Here is a tiny trained network, its code and every weight. The questions are about switching its units off for an input and a class, where a switched-off unit gives its printed mean instead of its output.

import numpy as np


def w(rows, s, z=0):
    codes = np.array(rows[::2]) - 128.0
    scale = np.full(codes.shape[1], s)
    scale[-1] = z or s
    return codes * scale


def norm(h):
    return h / np.sqrt((h * h).mean(-1, keepdims=True) + 1e-5)


def f(y):
    return np.maximum(y, 0)


def log_softmax(a):
    a = a - a.max(-1, keepdims=True)
    return a - np.log(np.exp(a).sum(-1, keepdims=True))


def net(x, mask):
    res = np.array(x, float).reshape(1, 2) / 4 @ E
    u = 0
    for l in range(3):
        y = f(norm(res) @ A[l][:, :-1].T + A[l][:, -1])
        res = res + np.where(mask[u : u + 10], y, B[l][:, -1]) @ B[l][:, :-1]
        u += 10
    return log_softmax(norm(res)[-1] @ U[:, :-1].T + U[:, -1])


A, B = {}, {}
E = w([
[183,154,254,92,196,183,84,83],'x0',
[3,171,140,5,155,137,98,110],'x1',
],0.0076)
A[0] = w([
[85,133,121,99,73,111,170,25,106],'L0N1',
[130,114,189,143,204,125,121,253,10],'L0N2',
[166,126,103,152,115,120,149,110,96],'L0N3',
[148,91,170,128,80,101,142,95,223],'L0N4',
[106,152,124,155,150,145,193,146,118],'L0N5',
[146,126,85,158,132,121,111,165,108],'L0N6',
[102,113,153,128,91,93,156,52,82],'L0N7',
[91,94,124,113,124,114,110,209,192],'L0N8',
[99,124,99,171,176,133,99,251,58],'L0N9',
[149,140,106,149,92,108,152,63,81],'L0N10',
],0.0079,0.0013)
B[0] = w([
[162,156,138,120,131,147,96,246,249],'L0N1',
[137,135,168,60,30,126,105,125,186],'L0N2',
[65,122,135,69,198,130,83,231,236],'L0N3',
[101,164,141,84,156,173,99,172,213],'L0N4',
[141,107,129,110,129,135,105,92,171],'L0N5',
[192,166,189,115,78,168,131,2,236],'L0N6',
[131,137,130,122,124,147,119,149,151],'L0N7',
[119,122,189,114,126,149,121,30,251],'L0N8',
[164,105,138,92,115,145,96,44,216],'L0N9',
[91,102,155,85,154,118,120,209,199],'L0N10',
],0.0076,0.0031)
A[1] = w([
[117,84,3,167,9,70,152,93,33],'L1N1',
[100,112,51,153,90,61,202,195,104],'L1N2',
[142,148,147,46,95,165,71,179,115],'L1N3',
[191,103,91,200,132,116,152,133,54],'L1N4',
[120,87,37,167,78,70,148,111,3],'L1N5',
[216,72,96,251,138,77,172,221,112],'L1N6',
[195,137,83,221,129,140,148,182,111],'L1N7',
[159,166,138,126,129,119,183,180,103],'L1N8',
[117,93,127,151,201,72,115,159,70],'L1N9',
[202,179,131,183,64,147,134,64,65],'L1N10',
],0.0073,0.0022)
B[1] = w([
[175,223,169,129,123,208,240,128,205],'L1N1',
[87,129,132,168,185,130,128,2,163],'L1N2',
[117,94,93,203,132,101,171,128,254],'L1N3',
[133,129,113,150,154,49,47,164,164],'L1N4',
[148,187,141,200,115,199,174,114,166],'L1N5',
[107,60,92,53,111,90,67,199,205],'L1N6',
[78,69,167,118,61,130,110,151,178],'L1N7',
[95,111,137,114,76,100,132,97,142],'L1N8',
[127,153,91,145,87,119,150,118,129],'L1N9',
[71,101,132,100,190,127,60,108,168],'L1N10',
],0.01,0.008)
A[2] = w([
[219,204,174,83,160,130,108,99,109],'L2N1',
[192,188,177,140,162,134,152,85,86],'L2N2',
[69,197,65,121,110,129,181,144,133],'L2N3',
[214,235,105,161,96,174,201,85,6],'L2N4',
[160,78,61,166,159,47,131,31,65],'L2N5',
[201,101,75,103,74,98,78,199,103],'L2N6',
[109,129,82,197,151,79,190,124,63],'L2N7',
[38,170,53,10,159,94,122,217,33],'L2N8',
[103,192,93,25,119,143,106,101,33],'L2N9',
[158,90,98,85,61,99,152,147,222],'L2N10',
],0.013,0.0017)
B[2] = w([
[202,150,111,142,110,169,217,94,184],'L2N1',
[190,167,154,88,150,190,107,147,196],'L2N2',
[226,152,186,92,142,168,153,122,219],'L2N3',
[216,141,176,110,179,194,125,120,210],'L2N4',
[63,99,86,211,145,138,149,108,152],'L2N5',
[9,223,83,90,130,106,129,163,192],'L2N6',
[93,67,75,196,123,135,129,52,182],'L2N7',
[47,187,143,71,136,92,59,236,250],'L2N8',
[107,46,73,210,95,67,105,129,182],'L2N9',
[180,118,201,109,213,116,68,138,166],'L2N10',
],0.012,0.011)
U = w([
[28,176,151,74,142,92,52,213,182],'0',
[248,175,188,106,149,228,171,79,181],'1',
[51,48,72,245,140,133,143,33,125],'2',
[158,110,114,100,64,67,153,85,3],'3',
],0.011,0.0053)

Each question gives the input, the list of numbers given to net, and the class t.
The units are the neurons (one row each of A and B). Each row of codes is followed by its name. A weight is (code - 128) times the scale printed after its matrix; where a second scale follows, it is the last column's (A, B and U).
mask holds one flag per neuron, layer by layer. A switched-off neuron (its flag False) gives its mean, the last column of its row in B, instead of its output. The means were averaged over made-up inputs and are rounded, as every weight is.
A unit's drop is (log p(t) with every unit on - log p(t) with that unit switched off) / (log p(t) with every unit on - log p(t) with every unit switched off).
The circuit of an input: a set's keep is (log p(t) with only the set's units on - log p(t) with every unit switched off) / (log p(t) with every unit on - log p(t) with every unit switched off). Starting from the 12 units with the biggest drops (on a tie, the unit counted first), units are removed one at a time, each time the one whose removal leaves the highest keep (on an exact tie, the one counted first), for as long as the keep stays at least 0.8.
units of the circuit, in order: the units of the circuit, biggest drop first
most important unit: the unit with the biggest drop
top k neurons: the k neurons with the biggest drops, biggest first
drop of u: that unit's drop, to one decimal
input [-5,-8], class 0: most important unit => L1N6
input [3,-2], class 2: top 2 neurons => L1N3, L1N1
input [-8,-7], class 1: top 4 neurons => L1N1, L1N5, L0N1, L1N2
input [-4,3], class 1: top 2 neurons => L0N3, L1N6
input [0,2], class 2: top 3 neurons => L1N3, L1N1, L1N6
input [-1,3], class 2: top 2 neurons => L1N3, L1N6
input [-3,0], class 2: top 3 neurons => L1N1, L1N6, L0N8
input [-6,-5], class 1: top 2 neurons => L1N1, L1N5
input [-7,-8], class 0: top 2 neurons => L1N6, L1N4
input [-3,-1], class 2: top 2 neurons => L1N1, L1N6
input [0,-2], class 2: top 2 neurons => L1N3, L1N6
input [2,0], class 2: top 2 neurons => L1N3, L1N1
input [0,0], class 2: top 2 neurons => L1N1, L0N6
input [-7,-3], class 1: units of the circuit, in order => L1N1
input [-4,-3], class 1: drop of L0N1 => 3.8
input [3,3], class 2: drop of L1N6 => 1.1
input [2,-4], class 0: drop of L0N8 => 2.3
input [2,1], class 2: drop of L1N1 => 0.9
